In the rows, zero is written as 128.
Each row has a class, written after it.
[153 109 105 109 151 142 148  64 145 169 116 151 170 135  78 169  52 140
 118 210 155 109 153 132 146 128 151 150 145 161 182 142 106 162 190  85
 127  89 129  84 117 170 104 179  79 104 143]	J_627
[136 140 106 131  50 166 127 156 157 124 138 127  58 119 162 136 139 107
 189 171 149 163 174 174 171 135 124 186 153 122  78 115 134 133 167 156
  44 113 135 108 102 163 128 142 131 160 106]	J_965
[110 149 139 127 117 135 103 105 178 122 114 106  72 118 181 146  82 103
 165 168 145 168 120 156 177 142 123 143 172 106  93  95 134 118 215 155
  41 128 160 109 101 185 121 124  96 141 125]	J_438
[151 116 127 103 133 114 143 142 128 133  80 122 135 122 109 125 102 157
 127 101 125 116 103 100 148 150 122 137  93 163 128 118  99 118 143  93
 143 133 131 104 141 144 120 131 133  90 117]	J_800
[156  97  99 134 174 128 128  78 119 150 138 111 141 154  89 121 133 132
 112 182 143 106 189 164 116 113 147  88 142 152 166 168  99 139 132  92
 157 116 138 108 143 155 111 169  90  86 129]	J_989
[103 138 122 144  92 105 117 159 183 131 151  74  69 123  92 106 144 128
 171 165 130 108 106 176 137 127 121  94 121  97  57 120 190 116 182 144
  82 123 183  97 140 197 156  69  80 194 141]	J_627
[ 84 151 130 152 136 127 133 137 165  97 103 108  90 132 193 128  97  75
 117 173 131 148 132 144 154 116 116 108 164 121 119 120 118 136 220 174
  15 156 176 139  97 155  83 134 103 110 130]	J_379
[128 151 122  92  94 145 143 170 125 156 110 133 116 100 141 132 140 153
 143 169 117 159 133 106 116 123 134 245 128 128 146 116 121 121 153 137
 115 160  83 129  86 148 132 128 154 106 119]	J_882
[120 123 110 153  91 129 132 135 141 129 111 102  48 147 116 146 136 113
 170 157 174 161 119 128 145 113  89 139 146 119  96 131 128 110 166 129
  22 122 164 107 156 147 161 115  81 133 124]	J_989
[154 124 134  75 105 127 167 163 112 114  73 145 137  94 134 165  72 185
 149 104 142 127 126 114 132 176 113 183 118 166 175 120  92 156 160 117
 121 145  90 126  90 116 143 102 142 135 141]	J_965
[156  75 101 113 138 126 136  66 125 145  95 108 142 155 137 144  61 113
 108 164 133  97 174 125 156 145 134 114 174 142 162 148  79 128 143  80
 168 111 122  93 163 134 125 166 100  88 136]	J_438
[157 186 114 133 120 134 116 132 141 137 100 130  87 112  85 131 161 103
 146 138 145 104 134 164 140 119 114 141 125 122 108 123 167 141 169 162
  61 137 141 109 112 111 131 150 127 131 102]	J_800
[120 124 103 115 102  96 113 141 141 158 138 125 113 122 105 125 102 132
 173 154 158 144 124 127 139 143 135 136 104 117  95 128 163 101 171 139
 106 129 132 116 115  86 141 119 108 119 121]	J_627
[129 144 110 120 119 169 110 126 141 164 136 123 132 139 110 165 150 159
 139 149 111 116 169 148 100 117 151 178 110 168 133 133  93 132 170 164
 114 150 126 157  97 197 113 151  87 122  95]	J_139
[147  99  84  71 118 144 153 102 126 144 161 152 127 128 119 171  66 120
 175 149 133 144 152 124 153 131 164 127 157 191 116 128 127 100 161 126
 107 115 107 105  73 196 156 143 128 124 152]	J_379
[113 135 140 101 101 145 139  91 137 154 108 123 117 115 123 169  59  77
 163 154 148 198 157 135 187 140 113 138 200 130 101 102 142 113 222 139
 101 106 116  79  77 125 126 100 134 148 119]	J_965
[181 131 107 140 103 143 131 168 133 132 157 168 130 114 161 175 121 154
 165 147 175 131  98 132  87 130 110 168  65 206 152 121 125 153 145 109
  80 125 139 104  63 184 104 117  78 107 142]	J_139
[127 139 117 104  86 159 106 161 168 136  61 136 103 108 158 129  93 120
 129 150 118 119 189 158 148 141 121 195 210  80 121 117 130 160 161 183
  96 139 122 109 147 113 133 149 115 156 107]	J_882
[130  99 111 127  85 147 148 181 127 108  29 128 149 150 170 120 146 172
  94 113 137 129 116  94 140 120 125 174  77 160 149 124  86 129 147 123
 147 179 132 136 146 160 136 144 140 120 103]	J_438
[142 108 102  85 138 186 125 138 140 127 135 180 147 141 143 179  91 133
 106 184 130 145 202 119 138 140 160 197 180 140 133 110  89 177 126 122
 144 121 111  92  99 174 133 136  95 110 107]	J_154
[117 184 145 117 128 125 135 164 107 123 110 141 180 107 108 150 109 130
 160 176 133 158  84 123 160 113 118 138 145 126  99  92 156 131 149 132
 143 130 111 108  79 124 137  77 138  87 156]	J_882
[133 181 152 163 154 103  94 105 129 151  69  80 114 126 125 124  90  87
 143 169 124 108 166 159 158 116  91  97 177  81 152 121 113 170 201 158
 135 107 146 137 153 151  88  93  70  95 138]	J_139
[116 128 121 132  94 110 106 113 161 124 104 130  97 133 157 114 106 128
 176 210 144 172 172 155 153 101 121 153 174  81 131 121 155 143 224 152
 140 128 140 129 124 166 123 158 155 143 160]	J_379
[162 137 119  97  43 152 143 188 144 107  49 125 111 147 158 114 162 170
 118 147 105 136 124  95  87 145 122 230 113 147 151 132  68 148 109  94
 170 184 120 107 181 135 125 159 144  84  81]	J_882
[177 131  80 122 116 172 157 157 122 151 102 139  91 130  68 174 105 173
 101 109 167  94 132 113 118 129 131 147 114 207 109 141 124 117 113  66
 126 170 137 110  75 138 156 156 160 127 131]	J_800
[121 124 107 108 142 142 131 129  92 153 108 105 198 136  97 156  87 171
 121 136  95 117 147 142 176 141  99 122 171 164 126 139  88 111 145 116
 157 115 102 127 146 146  98 142 122  98  95]	J_882
[172 135  96 121  83 133 157 150 126 123  71 121 109 131 126 147 137 188
 143 137 166  94 126 122  93 140 126 183  60 205 143 134 103 133 182  84
 119 171 143 112  76 183 114 146 129 105 109]	J_800
[169 123 107  78 152 159 157 179  97 117 104 135  93 103 151 169  64 182
 141 129 135 103 119  83 118 135 133 193 132 194 186 121  79 157 151  85
 146 162 110 129  65 166 133 117 135  87 136]	J_379
[154 123  96  90 132 155 146  94 125 139 135 153 104 138  87 164 102 139
 104 170 137 132 155 129 154 112 118 152 165 167 114 122  97 125 175  75
 105 130 159  86 143 182 122 160 113 120 150]	J_154
[146 118  87 114 114 155 112 110 155 109 160 161 132 158 147 108 133 104
 174 222 174 145 140 170 132 117 169 170 148 143  81 125 142 140 124 117
 126 123 141  37 117 113 142 178 103  75 133]	J_989
[167 104 101 108 119 128 118  69 148 143 126 125 150 147  90 151  91 124
 118 201 147 174 142 132 146 129 119 128 126 157 122 128 137 135 180  98
 152 119 123  50 163 151 148 149  92  99 173]	J_438
[132 105 119 137  98 133 120  88 202 161 138  82  44 121 148 117 108  70
 168 195 164 171 149 172 173 112 126 114 145  73  90 136 172 135 226 165
  56 114 164 104 145 182 119 163  70 159 125]	J_800
[108 112 119 109 150 135 127 125 142  97 148 146 187 151 108 125 108 102
 106 134  98  76 196 164 150 137 139 120 118 105 106 106 132 183 178 181
 104  71 173 119 121 165 100 123  65 146 130]	J_379
[121 133 140 123 119 127 123 114 202 121  76 132  82 144 143 139  63 116
 121 105 131 120 128 156 159 162 110 167 137 126 131 114 106 154 194 136
  84 125 166  97 141 114 112 135 120 144  99]	J_627
[101 129 126 109 157 150 135 100 122 147 129 125 158 144  72 172  94 101
 134 167 122 143 203 162 130 118 139 120 187 130 113 119 133 146 205 161
 124  95 132  97  87 201 113  94  83 144 129]	J_139
[150 113  94  78 140 119 135  92 155 198 149 130 169 103  72 141  90 133
 139 179 117  91 135 124 177 109 134 104 169 135 104 117 133  81 197 101
 102 112 158  76 176 173 150 183  68 137 133]	J_882
[121 143 111 132  77 147 159 188 112 119  59 116 153 133 121 129 163 183
 105 139  94  65 128 144 114  92  92 179 112 153 124 133  94 134 178 106
 138 141 141 150 132 227  84 130 136 153 108]	J_379
[166 150 111 101  83 121 158 169 118 122  78 110 125  97 135 148 108 181
 113 174 137 124 104 126 129 161 124 172 103 194 145 118 102 114 160  62
 121 178 142  92  92 149 133 125 136 103 121]	J_438
[131 147 104 123  73 138 155 167 105 109  71 118 104 150 140 141 154 157
 124 118 134  81 131 125 104 126 102 147 111 155 116 156 101 147 125 103
 131 158 119 152 124 117 139 109 131 108 117]	J_882
[133 166 113 131 113 118 157 142 104 109  78 107 145 136 102 163 101 138
 115 132 150 116 145 133 105 130 110 149  91 165 151 144 118 167 147 110
 130 138 127 121  97 106 111  93 123  70 132]	J_154
[155 115 108 115 101 110 156 100 107 118  94 112 122 146 127 142 129 175
 149 144 154 122 100 100  92 169 110 180  55 191 150 148  72  95 149  98
 115 140 128 139 123 155 149 132 148  94 125]	J_139
[132 103 125 132  66 125 137 130 167 124 108 121  88 122 159 166 108  86
 205 217 197 225 139 157 144 104 137 169 142 121 118 102 165 125 196 115
 125 115 169  41 100 118 130 126 119 108  94]	J_800
[133 131 102  91 127 131 129 149 103 137  64 135 141 132 106 137  99 176
 133 125 109 122 108 108 170 121 113 164 140 210 151 124 114 114 179  99
 104 150 108  84 110 198 142 146 153 105 150]	J_438
[158 112 111 125 118 140 163 189 122 101 144 173 166 111 151 167 145 178
 155 127 179 140  93 113  90 138 149 161  54 228 118  97  75 102 125 102
 115 181 150  87  31 143 144 102 140  93 125]	J_379
[148 163  86 142  64 176 136 168 127 131 133 111  81 127  70 124 183 134
 150 150 135 124 145 128 142 102 141 182  83 128  51 134 166 146 109 153
  94 120 113 121 142 157 193 122 118 151  98]	J_989
[131 135 106 140 108 135 141 133 147 173 150 119 134 112 100 146 130 147
 116 195 131 134 186 150 139 155 144 166 158 145 138 118 138 127 177 132
  81 164 117 121  56 164 133 166 117 166 117]	J_379
[144 136  91 127  84 120 166 144 105 110  67 112 125 153 135 109 130 188
 126  89 108  97 155 122 140 125 113 182  99 200 143 144  67 119 151 108
 125 178 126 127 158 163 118 176 180 105 116]	J_882
[129 108 116 136  51 107 148 125 172 154 175 109  78 124 132 151 142 125
 149 192 158 168 142 144 129 171 113 151 118 160 101 121 157 110 187  91
  92 107 160  95 137 110 125 123  87 157  97]	J_800
[166 124 124 164 104 160 108 152 140 141  94  97  83 112 138  97 179 138
 127 156 144  95 111 114 121 115 137 141 129  87 124 124 125 117 116 122
 123 180 138 131 121 157 134 175 136 133 122]	J_438
[126 120 112  95 127 143 143  86 132 158 162 131 150 127  51 183  73 110
 138 152 107  93 180 126 144 126 138  88 186 147 120 122 136 147 202 149
 107  82 128 109 115 182 127 109  62 143 162]	J_379
[127 159 132 105 107 143 141 184 137 137 158 142  81 127 105 150 155 174
 133  82  83  93 115  91 108 135 127 162 112 172 108 114 111 138 124 104
 117 148 100 170 133 171 131  91 107 145 131]	J_965
[111 131  98  96 125 158 122 115 138 151  98 116 162 129 136 140  74 148
 124 179 117 134 164 151 198 138 126 168 174 169 117 122 121 136 195 136
 125  93 115  98 142 185 135 129  90 138  95]	J_989
[139 142 146 134  88 117 126 109 207 153 149 117  42 120 150 142 108  88
 172 187 164 168 121 134 144 156 119 179 158 113 101  84 155 138 189 115
 129 100 144  77 158 112 133  82  80 129 121]	J_800
[133 130 137 141 132 100 111 118 136  97 118 109  53 137 163 114  91 114
 125 123 116  96 149 148 125 138  96 138 131  95 129 137  98 144 132 107
 124 109 162 162 176  94  73 122 119 106 130]	J_965
[142 170 133 108 103 135 151 159 138 127 130 125  82 117 131 147 110 157
 142 118 100 139 121 119 142 169 115 220 125 195 131  97  98 144 149 107
 120 133  79 108 112 129 130  76 138  87 132]	J_989
[123 113 115 134  42 163 131 144 143 134 128 114 100 151 152 147 157 127
 180 165 178 175 173 174 146 140  99 158 160 129 111 121 153 166 181 148
 113 113 132  95 110 126 143 110  88 166 125]	J_882
[137 194 123 129  94 134 131 175 155 103  75 135 114 130 160 105 168 164
 113 162 131  86  97 133  95 154 107 225  90 180 145 112 118 158 180 128
  91 143 142 129 148 148 116 118  99 127 130]	J_438
[150 100  80 120 163 167 107 127 147 153  55 139 165 124  86 116 126 141
  80 141 115  44 167 131 143  86 157 123 144 118 150 129 128 139 149 138
 148 132 122 100 177 145 109 199 109 116 111]	J_627
[107 148 139 120 115 115 147  90 170 143 189 131 124 126 106 140  97  87
 162 166 153 226 131 180 184 144 139 102 121 166  78 126 145 121 201 137
  37 114 168  72  67 169 104 136 121 117 129]	J_154
[127  70  92  84  95 107 129  96 118 166  86 125 192 162  60 104 128 155
 131 147  90 109 177 100 158 114 147 145 116 121 134 150 117 116 160 117
 169 106 107 105 209 152 150 197 101 111 103]	J_989
[112 134  90  99 123 181 113 149 102 152 125 141 202 112 125 176 102 162
  90 184  96 112 186 145 170 105 137 142 221 161 147 117 118 149 130 112
 143 128 110  93 100 161 130 155 116 135 117]	J_379
[150 144 100 142 177 138 108 109 151 187 140 130 174  90  97 134 114 143
  95 170 147  67  91 139 157 129 139  95  99 188 115 132 141 114 157 104
 111 126 137  92 109 128 131 144  74 133  98]	J_627
[139 148 123 121 102 117 122 126 182 117  89 132 110 137 141 132  93  88
 171 196 176 146 147 156 146 128 121 153 109  71 136 118 129 170 237 175
  49 103 198 103 139 140 111 144  59 119 108]	J_627
[123 119  93 111 143 138 112 139 116 139  89 136 184 154 125 156  66 118
 122 167  99 118 182 148 146  81 135 128 159 174 111 141  98 147 176 112
 142 133 154  90 122 186 119 172  70 117 116]	J_379
[142 144 121 116  49 155 122 228  93  81  52 150 135 116 189 112 170 177
 153 101 118  99 152 116  94 140 134 203 113 131 131 112 111 179  84 174
 231 151  69 157 148  88 146  65 159 120 120]	J_139
[136  89  85  97  97 160 129 101 133 138  84 117 181 150  99 141 139 146
 108 168 116  93 196 164 139 118 137 164  98 148 135 157  93 179 169 142
 120 111 123  93 150 170 137 181  67 125  96]	J_379
[147 132 114  75 109 111  97  97 130 180 108 147 149 117 101 136  87 136
 171 223 133 134 147 119 124 115 133 163 175 104 142 126 116 109 202 119
 153 103 142 104 164 160 139 148  75 134 160]	J_627
[189 102  78  98 156 155 128  48 126 196 185 129 122 119  79 198  67 103
 129 184 156 147 186 102 121 112 159 123 151 176 132 135 122  92 153  84
 143  99 137  87 120 159 145 174  85 111 122]	J_800
[111  97 118  82 111 113 133 119 124 167 102 126 196 136  67 137 105 134
 108 145  82 126 173 110 168 115 121 102 138 101 115 150 128 144 190 120
 141 106 109 103 158 139 144 155  96 125 101]	J_989
[ 96 140 133 133 135 103 156 166  94 117  93 150 171 106 148 153 127 184
 116  63 130  91 115 121 116 155 122 149 110 205 141 123  78 106 128 141
 122 148  99 159 130  63 121  75 131 123 103]	J_438
[125  87  89 154  65 139 137 146 156 114  84  99  61 141 152 102 154 139
 142 129 142 134 148 127 176 133 110 177 112 116  86 133 133 117 146 137
  74 144 119 113 166 161 149 166 167 147  96]	J_154
[114 100 105 112 125 130 129  77 152 160 124 145 188 107 147 141  97 117
 123 172 123 108 156 148 172 101 159 114 157 191 139 118 134 135 204 112
 120 110 139  62 136 133 115 186  73 137 110]	J_379
[150  71 101 124 158 132 126  73 177 124  87 142 136 135 135 135 107 104
 103 130 125  62 141 134 148 111 141  88 131 171 131 116 115 116 189 120
  96 123 166  70 165 158 111 189  93 114 143]	J_800
[120 115 140 128 105 140 127 145 155 127 109 128  93 125 132 103 143 114
 134 155 127 150 122 114 165 122 123 170 177  80 145 104 139 141 132 118
 102 143 123  82 153 116 113 162 149 120 109]	J_965
[163 154 114 123 143 160 119 168 108 149  44 140 167 114 116 149  91 178
 119 125 122  59  76  80 152 116  97 151 197 151 183 102 129 114 132 114
 172 159 101 133 116 169 126 145 167 122 152]	J_800
[164 117  91 100 118 148 112  95 144 151 139 159 129 132 114 169 118 117
 141 146 119 109 176 151 146 119 129 138 119 158 131 136 103 145 165 124
 102  78 123  86 135 174 132 143  98 123 104]	J_627
[158 118  73 152 130 139 130 108 103 144 120 101 162 146  48 120 158 138
  95 163 137  58 166 134 119 113 130 113 122 134 135 149 151 141 121 125
  95 138 131  92 146 148 139 173  72 126 119]	J_989
[153  86 130  95 107 151 135 117 165 135 150 153 117 137 167 138 138 124
 141 189 119 170 171 115 118 134 160 211 128 147 177 101  91 146 152 107
 169  83 136 113 187 135 120 158  74 110 106]	J_989
[129 143 128 114 118 151 134 183 124 103 128 152  99 112 157 165 122 156
 170  52 138 131 115  96  90 147 130 166  70 160 127 127 113 139 108 171
 105 110 100 173  83 125 144  73 167 106 109]	J_139
[142 147 120 107 106 139 140 186 118 133 112 127 120 112 105 162 140 185
 124 110 102 101 125 138 121 134 112 170  97 173 156 131 102 132 137 133
 106 135 146 169 132 159 109 127 118 136 101]	J_800
[145 120 107 125 127 147 146 111 123 171 176 144 156 133  68 164 159 121
 139 124 155 118 143 109 115 112 147 101  93 170 130 124 138 115 144 140
 106 112 137 126  99 139 131 119  75 110 120]	J_882
[109 162 125 159 115 115 115 133 150 137  92 113 128 150  98 126 125 108
 127 131 126 121 177 181 164 113  96 104 113 109  90 145 123 151 224 175
  24 129 190 134 106 179 106 149  80 153  82]	J_989
[ 94 100 103  78 101 146 119 103 130 133 137 150 160 136 124 164  71  82
 144 176 125 165 186 148 193  93 142 100 163 129  92 139 151 168 210 174
 108  91 141  83 114 153 125 116  74 114 133]	J_154
[159 119  69 103  86 145 138  51 124 194 124 133 158 128  29 173 141 147
 131 187 136  81 212 123 136 143 170 122 138 167 142 162 137 130 162 134
 104 113  82 130 118 163 174 186  92 136 127]	J_154
[ 95  96 153 111 125 114 102  66 160 119  78 131 179 135 190 105  82  79
 121 177 122 139 116 147 197 147 106  88 183  73 137 125 129 136 197 153
 112 116 124 101 124 102  89 159 130 111 135]	J_965
[168 116  66 142 122 159 115 103 130 168  85 115 156 119  85 153 102 136
 110 187 122  43 174 129 174  99 127 136 154 145 152 152 133 158 148 125
  90 122 120  87 151 163 143 209  83 112 103]	J_882
[129 159 127 101  90 134 133 167 114 107  45 135 145 102 126  98 139 163
 118 145 118  97  74 100 153 121 122 156  93 138 122 130 133 167 176 119
 141 169 111 105 135  75 144 145 152 113 126]	J_627
[137 142  97  82 120 120 151 169 116 122  99 149 129 125 115 129  94 161
 162 117 142 139  67  88 124 106 129 170  63 191 113 136 122 115 166 116
  92 153 122 116 102 175 128 132 133  73 132]	J_379
